Below are the code and all the weights of a small trained network. Each question names an input and a class and asks about switching units off, where a switched-off unit gives its printed mean instead of its output.

import numpy as np


def w(rows, s, z=0):
    codes = np.array(rows[::2]) - 128.0
    scale = np.full(codes.shape[1], s)
    scale[-1] = z or s
    return codes * scale


def norm(h):
    return h / np.sqrt((h * h).mean(-1, keepdims=True) + 1e-5)


def f(y):
    return np.maximum(y, 0)


def log_softmax(a):
    a = a - a.max(-1, keepdims=True)
    return a - np.log(np.exp(a).sum(-1, keepdims=True))


def net(x, mask):
    res = np.array(x, float).reshape(1, 3) / 4 @ E
    u = 0
    for l in range(2):
        y = f(norm(res) @ A[l][:, :-1].T + A[l][:, -1])
        res = res + np.where(mask[u : u + 15], y, B[l][:, -1]) @ B[l][:, :-1]
        u += 15
    return log_softmax(norm(res)[-1] @ U[:, :-1].T + U[:, -1])


A, B = {}, {}
E = w([
[221,182,185,189,194,179],'x0',
[131,247,189,187,121,128],'x1',
[205,141,134,133,97,2],'x2',
],0.0068)
A[0] = w([
[170,197,187,151,31,72,195],'0.n1',
[98,87,108,134,75,209,79],'0.n2',
[93,78,186,68,81,131,95],'0.n3',
[62,123,104,102,140,164,96],'0.n4',
[50,147,113,78,123,122,30],'0.n5',
[28,156,107,117,66,110,5],'0.n6',
[142,39,116,79,185,158,81],'0.n7',
[89,161,138,125,197,146,116],'0.n8',
[121,144,115,161,169,196,86],'0.n9',
[132,193,239,123,224,132,106],'0.n10',
[160,116,148,115,194,185,136],'0.n11',
[70,255,159,151,58,136,37],'0.n12',
[139,116,152,234,241,71,86],'0.n13',
[29,183,196,141,157,169,126],'0.n14',
[139,240,172,164,140,108,88],'0.n15',
],0.0091,0.0024)
B[0] = w([
[40,109,101,84,199,99,254],'0.n1',
[142,159,135,120,123,77,188],'0.n2',
[223,98,177,147,133,125,181],'0.n3',
[130,228,103,99,174,93,189],'0.n4',
[106,133,216,188,110,137,184],'0.n5',
[101,119,212,164,82,106,208],'0.n6',
[255,133,102,184,132,101,212],'0.n7',
[79,144,100,90,128,127,173],'0.n8',
[105,174,117,89,107,46,191],'0.n9',
[90,31,204,72,107,153,234],'0.n10',
[149,67,154,103,93,180,205],'0.n11',
[123,5,101,213,204,97,233],'0.n12',
[109,139,144,38,97,157,206],'0.n13',
[109,102,78,90,196,14,222],'0.n14',
[91,59,104,140,169,180,238],'0.n15',
],0.0065,0.0066)
A[1] = w([
[142,128,116,101,131,35,193],'1.n1',
[146,164,117,90,84,134,71],'1.n2',
[89,135,161,93,92,134,186],'1.n3',
[184,86,160,109,78,161,198],'1.n4',
[96,87,172,180,72,96,29],'1.n5',
[85,102,124,230,114,102,91],'1.n6',
[78,118,199,167,110,115,105],'1.n7',
[161,105,141,101,172,199,163],'1.n8',
[177,98,65,111,112,104,145],'1.n9',
[199,149,74,163,65,159,4],'1.n10',
[134,120,184,165,162,128,93],'1.n11',
[61,133,96,105,231,134,178],'1.n12',
[90,129,110,105,183,100,172],'1.n13',
[112,118,144,56,101,93,229],'1.n14',
[143,104,163,248,174,102,139],'1.n15',
],0.012,0.0027)
B[1] = w([
[120,208,146,167,122,139,237],'1.n1',
[109,75,123,102,215,156,130],'1.n2',
[131,131,189,119,79,132,165],'1.n3',
[39,82,162,99,165,138,197],'1.n4',
[145,109,129,47,126,120,178],'1.n5',
[138,71,180,78,102,202,181],'1.n6',
[131,114,103,50,137,199,192],'1.n7',
[88,159,129,136,10,59,198],'1.n8',
[120,149,67,146,190,167,192],'1.n9',
[56,40,82,117,254,113,146],'1.n10',
[101,125,136,90,108,105,163],'1.n11',
[190,195,88,184,137,91,254],'1.n12',
[204,162,76,148,85,151,223],'1.n13',
[143,147,184,167,120,183,224],'1.n14',
[103,54,82,112,113,161,191],'1.n15',
],0.0082,0.0096)
U = w([
[90,66,83,139,186,127,218],'0',
[110,98,232,53,36,151,2],'1',
[194,250,114,194,102,98,147],'2',
],0.02,0.00099)

Each question gives the input, the list of numbers given to net, and the class t.
The units are the neurons (one row each of A and B). Each row of codes is followed by its name. A weight is (code - 128) times the scale printed after its matrix; where a second scale follows, it is the last column's (A, B and U).
mask holds one flag per neuron, layer by layer. A switched-off neuron (its flag False) gives its mean, the last column of its row in B, instead of its output. The means were averaged over made-up inputs and are rounded, as every weight is.
A unit's drop is (log p(t) with every unit on - log p(t) with that unit switched off) / (log p(t) with every unit on - log p(t) with every unit switched off).
The circuit of an input: a set's keep is (log p(t) with only the set's units on - log p(t) with every unit switched off) / (log p(t) with every unit on - log p(t) with every unit switched off). Starting from the 12 units with the biggest drops (on a tie, the unit counted first), units are removed one at a time, each time the one whose removal leaves the highest keep (on an exact tie, the one counted first), for as long as the keep stays at least 0.8.
units of the circuit, in order: the units of the circuit, biggest drop first
k most important neurons: the k neurons with the biggest drops, biggest first
k most important neurons of layer l: the k neurons of layer l with the biggest drops, biggest first
drop of u: that unit's drop, to one decimal
input [8,5,1], class 1: 2 most important neurons of layer 0 => [0.n10 0.n13]
input [7,7,4], class 0: 4 most important neurons => [0.n12 0.n15 1.n1 0.n1]
input [-3,6,-8], class 2: units of the circuit, in order => [1.n12]
input [8,0,-6], class 1: 2 most important neurons => [0.n10 0.n11]
input [7,2,7], class 1: units of the circuit, in order => [0.n10 0.n13]
input [4,8,5], class 0: 3 most important neurons => [0.n12 0.n15 0.n1]
input [2,3,2], class 0: 3 most important neurons of layer 0 => [0.n15 0.n1 0.n10]
input [-7,8,-8], class 0: 4 most important neurons => [0.n12 0.n14 0.n5 0.n6]
input [2,4,-3], class 0: 3 most important neurons => [0.n12 0.n10 0.n14]
input [-8,-5,-6], class 1: 4 most important neurons of layer 0 => [0.n14 0.n1 0.n5 0.n6]
input [8,6,-2], class 1: 3 most important neurons => [0.n10 0.n13 1.n8]
input [-6,6,-1], class 0: 2 most important neurons => [0.n12 0.n14]
input [8,1,7], class 1: 2 most important neurons => [0.n10 0.n14]
input [-6,6,-4], class 0: 3 most important neurons => [0.n12 0.n14 0.n10]
input [4,8,3], class 0: 2 most important neurons of layer 0 => [0.n12 0.n15]
input [-7,-3,-4], class 1: most important neuron => [0.n5]
input [2,-2,-8], class 2: drop of 0.n12 => 0.0
input [2,5,-1], class 0: drop of 0.n12 => 0.1
input [0,4,-2], class 0: drop of 0.n12 => 1.0
input [0,1,2], class 2: drop of 1.n12 => 1.5
input [4,1,4], class 1: most important neuron of layer 0 => [0.n10]
